Here is a tiny trained network, its code and every weight. The questions are about switching its units off for an input and a target symbol, where a switched-off unit gives its printed mean instead of its output.

import numpy as np


def w(rows, s, z=0):
    codes = np.array(rows[::2]) - 128.0
    scale = np.full(codes.shape[1], s)
    scale[-1] = z or s
    return codes * scale


def f(y):
    return y / 2 * (1 + np.tanh(0.7978845608 * (y + 0.044715 * y**3)))


def softmax(a):
    e = np.exp(a - a.max(-1, keepdims=True))
    return e / e.sum(-1, keepdims=True)


def log_softmax(a):
    a = a - a.max(-1, keepdims=True)
    return a - np.log(np.exp(a).sum(-1, keepdims=True))


def net(x, mask):
    ids = ['ΔΦζημσ'.index(c) for c in x.split()]
    T = len(ids)
    res = E[ids] + P[:T]
    r = res
    for j in range(3):
        rows = slice(2 * j, 2 * j + 2)
        q, k, v = (r @ M[0][rows].T for M in (Q, K, V))
        z = softmax(np.where(np.tri(T) > 0, q @ k.T / 2**0.5, -1e9)) @ v
        o = O[0][rows]
        res = res + np.where(mask[j], z, o[:, -1]) @ o[:, :-1]
    y = f(res @ A[0][:, :-1].T + A[0][:, -1])
    res = res + np.where(mask[3:11], y, B[0][:, -1]) @ B[0][:, :-1]
    return log_softmax(res[-1] @ U[:, :-1].T + U[:, -1])


Q, K, V, O, A, B = {}, {}, {}, {}, {}, {}
E = w([
[101,62,189,126,98,186],'Δ',
[250,156,203,80,97,87],'Φ',
[252,54,191,122,142,73],'ζ',
[104,166,148,58,156,130],'η',
[104,72,134,183,155,176],'μ',
[83,60,127,121,218,152],'σ',
],0.019)
P = w([
[175,49,10,141,138,151],'0',
[173,142,129,97,149,173],'1',
[160,129,151,91,141,161],'2',
[146,128,166,72,136,160],'3',
[162,119,148,134,132,126],'4',
[140,126,159,122,137,132],'5',
[136,138,155,123,142,121],'6',
[128,121,159,113,132,120],'7',
[110,135,147,107,139,125],'8',
[145,116,185,101,124,128],'9',
[125,109,189,99,118,134],'10',
[121,121,171,84,139,112],'11',
],0.012)
Q[0] = w([
[150,147,177,130,115,166],'h0',
[87,156,55,178,76,78],'h0',
[156,202,86,171,108,94],'h1',
[116,103,171,62,112,105],'h1',
[143,134,121,207,131,131],'h2',
[130,156,8,150,14,102],'h2',
],0.011)
K[0] = w([
[125,69,151,129,194,167],'h0',
[129,240,219,181,34,166],'h0',
[190,136,163,114,202,216],'h1',
[84,115,126,121,170,59],'h1',
[135,192,170,206,105,146],'h2',
[94,242,254,133,173,105],'h2',
],0.0093)
V[0] = w([
[235,188,124,33,49,117],'h0',
[150,112,98,191,57,192],'h0',
[141,135,174,221,14,234],'h1',
[193,76,34,193,160,186],'h1',
[153,134,150,68,219,71],'h2',
[120,90,2,183,233,51],'h2',
],0.0091)
O[0] = w([
[82,100,132,125,129,221,10],'h0',
[124,1,4,85,100,120,117],'h0',
[208,88,172,84,121,80,137],'h1',
[29,175,126,110,162,66,179],'h1',
[248,94,128,160,244,126,96],'h2',
[166,143,131,234,69,163,192],'h2',
],0.0087,0.012)
A[0] = w([
[162,70,129,145,161,237,139],'n0',
[127,123,84,113,198,146,105],'n1',
[129,199,157,140,167,114,6],'n2',
[198,120,113,66,115,111,106],'n3',
[142,162,126,186,97,32,36],'n4',
[110,107,168,29,165,120,167],'n5',
[1,15,155,184,154,156,156],'n6',
[139,178,166,138,64,134,1],'n7',
],0.0095,0.0046)
B[0] = w([
[128,152,112,56,110,87,175],'n0',
[172,196,104,167,131,133,132],'n1',
[90,75,32,140,148,63,159],'n2',
[83,216,41,76,156,109,168],'n3',
[2,125,96,107,176,210,219],'n4',
[158,89,94,106,212,167,254],'n5',
[152,174,173,110,84,114,229],'n6',
[146,54,132,177,190,111,174],'n7',
],0.0087,0.0081)
U = w([
[157,44,81,147,171,129,173],'Δ',
[120,93,57,181,180,254,68],'Φ',
[128,163,157,195,175,112,255],'ζ',
[207,198,84,174,99,141,116],'η',
[61,100,127,102,115,100,86],'μ',
[79,138,104,201,107,75,51],'σ',
],0.006,0.0029)

Each question gives the input, a string of symbols that net reads in full, and the target symbol t.
The units are the heads (2 rows each of Q, K, V and O) and the neurons (one row each of A and B). Each row of codes is followed by its name. A weight is (code - 128) times the scale printed after its matrix; where a second scale follows, it is the last column's (O, A, B and U).
mask holds one flag per unit, heads first, then neurons. A switched-off unit (its flag False) gives its mean, the last column of its rows in O or B, instead of its output. The means were averaged over made-up inputs and are rounded, as every weight is.
A unit's drop is (log p(t) with every unit on - log p(t) with that unit switched off) / (log p(t) with every unit on - log p(t) with every unit switched off).
unit that matters most: the unit with the biggest drop
k most important neurons: the k neurons with the biggest drops, biggest first
heads that matter: for each layer, one digit per head in row order, 1 if its drop is at least 0.15 and else 0, layers parted by /
drop when u is switched off: that unit's drop, to one decimal
input Δ Φ Δ Φ, target Δ: unit that matters most : n5
input ζ Δ μ, target η: heads that matter : 101
input σ Φ ζ η σ Δ Δ η ζ, target Φ: 2 most important neurons : n4; n6
input Δ Δ Φ, target μ: heads that matter : 001
input ζ η Δ Φ σ, target η: heads that matter : 101
input μ ζ σ Δ, target σ: heads that matter : 011
input μ Φ σ σ ζ Δ μ σ, target σ: heads that matter : 001
input Δ Δ ζ Δ ζ Δ μ, target μ: 2 most important neurons : n6; n7
input ζ η σ σ ζ η Δ ζ μ, target η: 2 most important neurons : n4; n0
input μ σ σ, target σ: heads that matter : 011
input σ η Φ Δ Δ σ Δ, target Φ: 4 most important neurons : n4; n6; n7; n0
input σ μ Φ η Δ η Δ, target Φ: 3 most important neurons : n4; n6; n7
input ζ Δ Φ Δ σ Δ η Δ Δ Δ, target η: 3 most important neurons : n4; n0; n5
input σ Δ η Δ η Δ Δ η, target Φ: drop when n4 is switched off : 0.8
input Δ Δ η, target Δ: drop when n3 is switched off : -0.1
input ζ μ ζ η Δ ζ σ, target η: drop when n6 is switched off : 0.2
input Δ σ σ Φ Δ Δ ζ, target μ: drop when n4 is switched off : 0.4
